Here is a tiny trained network, its code and every weight. The questions are about switching its units off for an input and a class, where a switched-off unit gives its printed mean instead of its output.

import numpy as np


def w(rows, s, z=0):
    codes = np.array(rows[::2]) - 128.0
    scale = np.full(codes.shape[1], s)
    scale[-1] = z or s
    return codes * scale


def norm(h):
    return h / np.sqrt((h * h).mean(-1, keepdims=True) + 1e-5)


def f(y):
    return y / 2 * (1 + np.tanh(0.7978845608 * (y + 0.044715 * y**3)))


def log_softmax(a):
    a = a - a.max(-1, keepdims=True)
    return a - np.log(np.exp(a).sum(-1, keepdims=True))


def net(x, mask):
    res = np.array(x, float).reshape(1, 2) / 4 @ E
    u = 0
    for l in range(4):
        y = f(norm(res) @ A[l][:, :-1].T + A[l][:, -1])
        res = res + np.where(mask[u : u + 3], y, B[l][:, -1]) @ B[l][:, :-1]
        u += 3
    return log_softmax(norm(res)[-1] @ U[:, :-1].T + U[:, -1])


A, B = {}, {}
E = w([
[38,254,108,95,20,93,182,159,94],'x0',
[172,101,68,153,22,70,133,156,139],'x1',
],0.0091)
A[0] = w([
[105,134,104,100,113,75,124,154,106,223],'L0N0',
[98,51,70,82,238,124,207,116,101,248],'L0N1',
[137,226,217,146,207,254,143,31,92,58],'L0N2',
],0.0063,0.0015)
B[0] = w([
[118,105,198,152,202,156,4,13,129,161],'L0N0',
[188,153,56,150,137,171,169,80,54,197],'L0N1',
[155,114,149,207,92,60,69,78,126,254],'L0N2',
],0.011,0.0072)
A[1] = w([
[43,195,100,106,96,152,150,150,91,29],'L1N0',
[126,119,203,164,153,2,114,176,205,178],'L1N1',
[230,139,6,143,113,49,86,100,66,254],'L1N2',
],0.0085,0.0025)
B[1] = w([
[121,103,179,84,181,254,156,164,100,166],'L1N0',
[247,124,179,73,73,142,94,117,91,147],'L1N1',
[114,132,142,132,122,112,168,71,113,253],'L1N2',
],0.0099,0.013)
A[2] = w([
[139,164,214,74,117,87,2,204,138,102],'L2N0',
[108,183,184,103,136,66,174,166,172,4],'L2N1',
[148,31,19,182,217,161,109,166,110,145],'L2N2',
],0.0071,0.0033)
B[2] = w([
[69,105,250,171,147,135,178,74,153,185],'L2N0',
[151,165,116,153,158,148,108,134,122,99],'L2N1',
[93,134,147,45,163,197,167,130,144,251],'L2N2',
],0.013,0.0032)
A[3] = w([
[188,95,89,76,14,111,125,200,148,253],'L3N0',
[204,1,81,158,225,202,68,135,152,125],'L3N1',
[56,42,159,241,97,113,88,80,146,27],'L3N2',
],0.0071,0.003)
B[3] = w([
[72,160,128,145,148,57,146,97,32,162],'L3N0',
[43,219,193,129,67,142,116,125,86,255],'L3N1',
[143,123,1,168,107,137,73,152,162,206],'L3N2',
],0.015,0.0045)
U = w([
[72,176,210,77,71,208,176,100,80,230],'0',
[142,208,82,167,66,49,76,59,31,216],'1',
[158,70,94,170,103,109,109,59,110,209],'2',
[169,89,112,40,170,64,212,193,255,4],'3',
[148,170,60,145,135,123,215,198,186,4],'4',
[158,62,51,71,151,120,111,185,128,4],'5',
],0.0088,0.0034)

Each question gives the input, the list of numbers given to net, and the class t.
The units are the neurons (one row each of A and B). Each row of codes is followed by its name. A weight is (code - 128) times the scale printed after its matrix; where a second scale follows, it is the last column's (A, B and U).
mask holds one flag per neuron, layer by layer. A switched-off neuron (its flag False) gives its mean, the last column of its row in B, instead of its output. The means were averaged over made-up inputs and are rounded, as every weight is.
A unit's drop is (log p(t) with every unit on - log p(t) with that unit switched off) / (log p(t) with every unit on - log p(t) with every unit switched off).
The circuit of an input: a set's keep is (log p(t) with only the set's units on - log p(t) with every unit switched off) / (log p(t) with every unit on - log p(t) with every unit switched off). Starting from all 12 units, units are removed one at a time, each time the one whose removal leaves the highest keep (on an exact tie, the one counted first), for as long as the keep stays at least 0.8.
units of the circuit, in order: the units of the circuit, biggest drop first
k most important neurons: the k neurons with the biggest drops, biggest first
drop of u: that unit's drop, to one decimal
input [3,-4], class 1: units of the circuit, in order : [L0N2]
input [6,6], class 0: 3 most important neurons : [L0N2, L1N0, L0N0]
input [7,6], class 0: units of the circuit, in order : [L0N2, L1N0]
input [-4,3], class 0: 2 most important neurons : [L0N2, L2N2]
input [-3,-4], class 1: 2 most important neurons : [L0N2, L2N0]
input [5,-8], class 1: 2 most important neurons : [L0N2, L3N2]
input [2,1], class 2: units of the circuit, in order : [L0N0, L3N2, L0N1, L3N1]
input [1,3], class 2: 2 most important neurons : [L0N0, L2N0]
input [-6,-8], class 1: 2 most important neurons : [L0N2, L1N0]
input [5,-6], class 1: 3 most important neurons : [L0N2, L3N2, L2N2]
input [-5,7], class 1: 4 most important neurons : [L1N0, L0N1, L1N2, L3N0]
input [8,6], class 0: 2 most important neurons : [L0N2, L1N0]
input [-7,6], class 0: 3 most important neurons : [L0N2, L2N2, L3N1]
input [0,0], class 2: units of the circuit, in order : [L3N1]
input [-5,4], class 0: 2 most important neurons : [L0N2, L2N2]
input [-8,-2], class 0: 2 most important neurons : [L3N1, L2N2]
input [-1,-3], class 2: 3 most important neurons : [L3N1, L3N0, L1N2]
input [-2,-7], class 1: drop of L2N1 : 0.0
input [0,-4], class 1: drop of L3N1 : -0.1
input [2,2], class 2: drop of L0N0 : 1.5
input [3,-1], class 2: drop of L0N0 : 1.6
input [1,1], class 2: most important neuron : [L0N0]
